Here is a tiny trained network, its code and every weight. The questions are about switching its units off for an input and a target symbol, where a switched-off unit gives its printed mean instead of its output.

import numpy as np


def w(rows, s, z=0):
    codes = np.array(rows[::2]) - 128.0
    scale = np.full(codes.shape[1], s)
    scale[-1] = z or s
    return codes * scale


def f(y):
    return np.maximum(y, 0)


def softmax(a):
    e = np.exp(a - a.max(-1, keepdims=True))
    return e / e.sum(-1, keepdims=True)


def log_softmax(a):
    a = a - a.max(-1, keepdims=True)
    return a - np.log(np.exp(a).sum(-1, keepdims=True))


def net(x, mask):
    ids = ['ΓΩαβζθμξ'.index(c) for c in x.split()]
    T = len(ids)
    res = E[ids] + P[:T]
    q, k, v = (res @ M[0].T for M in (Q, K, V))
    z = softmax(np.where(np.tri(T) > 0, q @ k.T / 2**0.5, -1e9)) @ v
    res = res + np.where(mask[0], z, O[0][:, -1]) @ O[0][:, :-1]
    y = f(res @ A[0][:, :-1].T + A[0][:, -1])
    res = res + np.where(mask[1:13], y, B[0][:, -1]) @ B[0][:, :-1]
    return log_softmax(res[-1] @ U[:, :-1].T + U[:, -1])


Q, K, V, O, A, B = {}, {}, {}, {}, {}, {}
E = w([
[47,141,21,253,11],'Γ',
[68,71,96,15,97],'Ω',
[128,179,163,71,142],'α',
[127,147,147,80,129],'β',
[122,120,150,33,150],'ζ',
[101,145,109,173,96],'θ',
[93,180,103,204,93],'μ',
[113,135,114,182,61],'ξ',
],0.013)
P = w([
[131,121,173,148,133],'0',
[137,103,62,155,160],'1',
[95,122,172,152,133],'2',
[143,134,73,141,141],'3',
[92,166,203,161,124],'4',
[160,167,104,116,145],'5',
[3,153,154,145,124],'6',
[160,174,83,124,136],'7',
[30,94,190,128,84],'8',
[161,173,96,116,120],'9',
[29,56,193,92,69],'10',
[167,169,90,128,93],'11',
],0.016)
Q[0] = w([
[124,107,201,138,82],'head 0',
[255,98,84,130,116],'head 0',
],0.0083)
K[0] = w([
[61,70,123,122,127],'head 0',
[219,115,1,109,149],'head 0',
],0.0097)
V[0] = w([
[72,3,192,1,128],'head 0',
[184,122,235,91,192],'head 0',
],0.0052)
O[0] = w([
[131,168,40,199,156,253],'head 0',
[6,46,134,150,163,34],'head 0',
],0.014,0.0027)
A[0] = w([
[174,167,140,173,130,255],'neuron 0',
[172,80,124,77,147,95],'neuron 1',
[251,90,132,88,141,235],'neuron 2',
[178,177,79,115,143,45],'neuron 3',
[196,179,128,147,209,25],'neuron 4',
[123,90,144,91,92,83],'neuron 5',
[34,28,178,153,90,57],'neuron 6',
[148,66,110,111,96,247],'neuron 7',
[103,139,61,109,126,149],'neuron 8',
[90,75,183,142,36,237],'neuron 9',
[104,232,128,91,123,248],'neuron 10',
[86,141,131,180,138,87],'neuron 11',
],0.011,0.0037)
B[0] = w([
[45,155,59,160,209,179],'neuron 0',
[26,124,97,183,155,142],'neuron 1',
[61,140,69,165,152,179],'neuron 2',
[122,79,217,63,65,170],'neuron 3',
[65,106,110,203,84,142],'neuron 4',
[134,157,106,142,134,135],'neuron 5',
[63,2,210,69,38,159],'neuron 6',
[136,231,149,147,161,162],'neuron 7',
[146,182,162,89,141,196],'neuron 8',
[166,120,203,56,144,179],'neuron 9',
[205,110,64,74,156,245],'neuron 10',
[44,110,102,206,107,159],'neuron 11',
],0.009,0.011)
U = w([
[98,189,85,193,160,244],'Γ',
[252,177,123,76,127,206],'Ω',
[186,136,178,90,81,82],'α',
[154,157,169,109,89,30],'β',
[97,123,162,116,51,5],'ζ',
[161,138,155,113,77,84],'θ',
[104,112,118,150,79,28],'μ',
[135,100,130,131,55,134],'ξ',
],0.012,0.0029)

Each question gives the input, a string of symbols that net reads in full, and the target symbol t.
The units are the heads (2 rows each of Q, K, V and O) and the neurons (one row each of A and B). Each row of codes is followed by its name. A weight is (code - 128) times the scale printed after its matrix; where a second scale follows, it is the last column's (O, A, B and U).
mask holds one flag per unit, heads first, then neurons. A switched-off unit (its flag False) gives its mean, the last column of its rows in O or B, instead of its output. The means were averaged over made-up inputs and are rounded, as every weight is.
A unit's drop is (log p(t) with every unit on - log p(t) with that unit switched off) / (log p(t) with every unit on - log p(t) with every unit switched off).
The circuit of an input: a set's keep is (log p(t) with only the set's units on - log p(t) with every unit switched off) / (log p(t) with every unit on - log p(t) with every unit switched off). Starting from the 12 units with the biggest drops (on a tie, the unit counted first), units are removed one at a time, each time the one whose removal leaves the highest keep (on an exact tie, the one counted first), for as long as the keep stays at least 0.8.
units of the circuit, in order: the units of the circuit, biggest drop first
unit that matters most: the unit with the biggest drop
k most important neurons: the k neurons with the biggest drops, biggest first
drop when u is switched off: that unit's drop, to one decimal
input μ θ ζ μ Ω β θ Ω Ω Ω θ, target Γ: most important neuron : [neuron 3]
input μ α θ ξ Γ Γ ξ β β α Ω ζ, target Γ: units of the circuit, in order : [neuron 2; neuron 9]
input Ω θ Ω α Γ Ω ζ, target Ω: 3 most important neurons : [neuron 10; neuron 0; neuron 2]
input θ ζ α μ β Ω β Ω Γ α ξ, target Ω: units of the circuit, in order : [head 0; neuron 9]
input Ω Ω α Ω ξ, target ζ: units of the circuit, in order : [head 0; neuron 6]
input α Γ β α α Ω, target Γ: 4 most important neurons : [neuron 1; neuron 9; neuron 3; neuron 6]
input α α θ, target ζ: 2 most important neurons : [neuron 6; neuron 10]
input θ α Γ Ω ξ, target Ω: 2 most important neurons : [neuron 9; neuron 6]
input β Ω α Ω Γ Ω Ω ζ β, target Γ: 2 most important neurons : [neuron 3; neuron 6]
input Γ μ α θ α Ω, target Γ: units of the circuit, in order : [neuron 1; neuron 9]
input θ ζ α Ω Γ β α, target Ω: 3 most important neurons : [neuron 10; neuron 2; neuron 0]
input Ω ξ Ω θ μ α, target Γ: 2 most important neurons : [neuron 2; neuron 4]
input α Ω Γ Ω α Ω Ω Γ Γ Γ μ, target Ω: 2 most important neurons : [neuron 9; neuron 2]
input Γ μ Γ Γ Ω Ω ξ β, target Γ: unit that matters most : neuron 2
input β θ Γ α α α ξ, target ζ: 2 most important neurons : [neuron 6; neuron 11]
input μ ζ ξ, target α: 2 most important neurons : [neuron 9; neuron 2]
input θ α β Ω θ, target ζ: 2 most important neurons : [neuron 6; neuron 11]
input Ω Ω Γ Ω α Ω α, target ζ: 2 most important neurons : [neuron 6; neuron 11]
input θ α μ Ω Γ ξ Ω μ Ω Γ θ, target Γ: drop when neuron 0 is switched off : 0.0
input ζ μ α θ α, target ζ: unit that matters most : head 0
input Γ Ω ξ Ω Ω α, target Γ: drop when neuron 9 is switched off : 0.3
input Γ Ω ξ ξ β α ξ ζ Ω Γ Γ, target Γ: drop when head 0 is switched off : 7.9
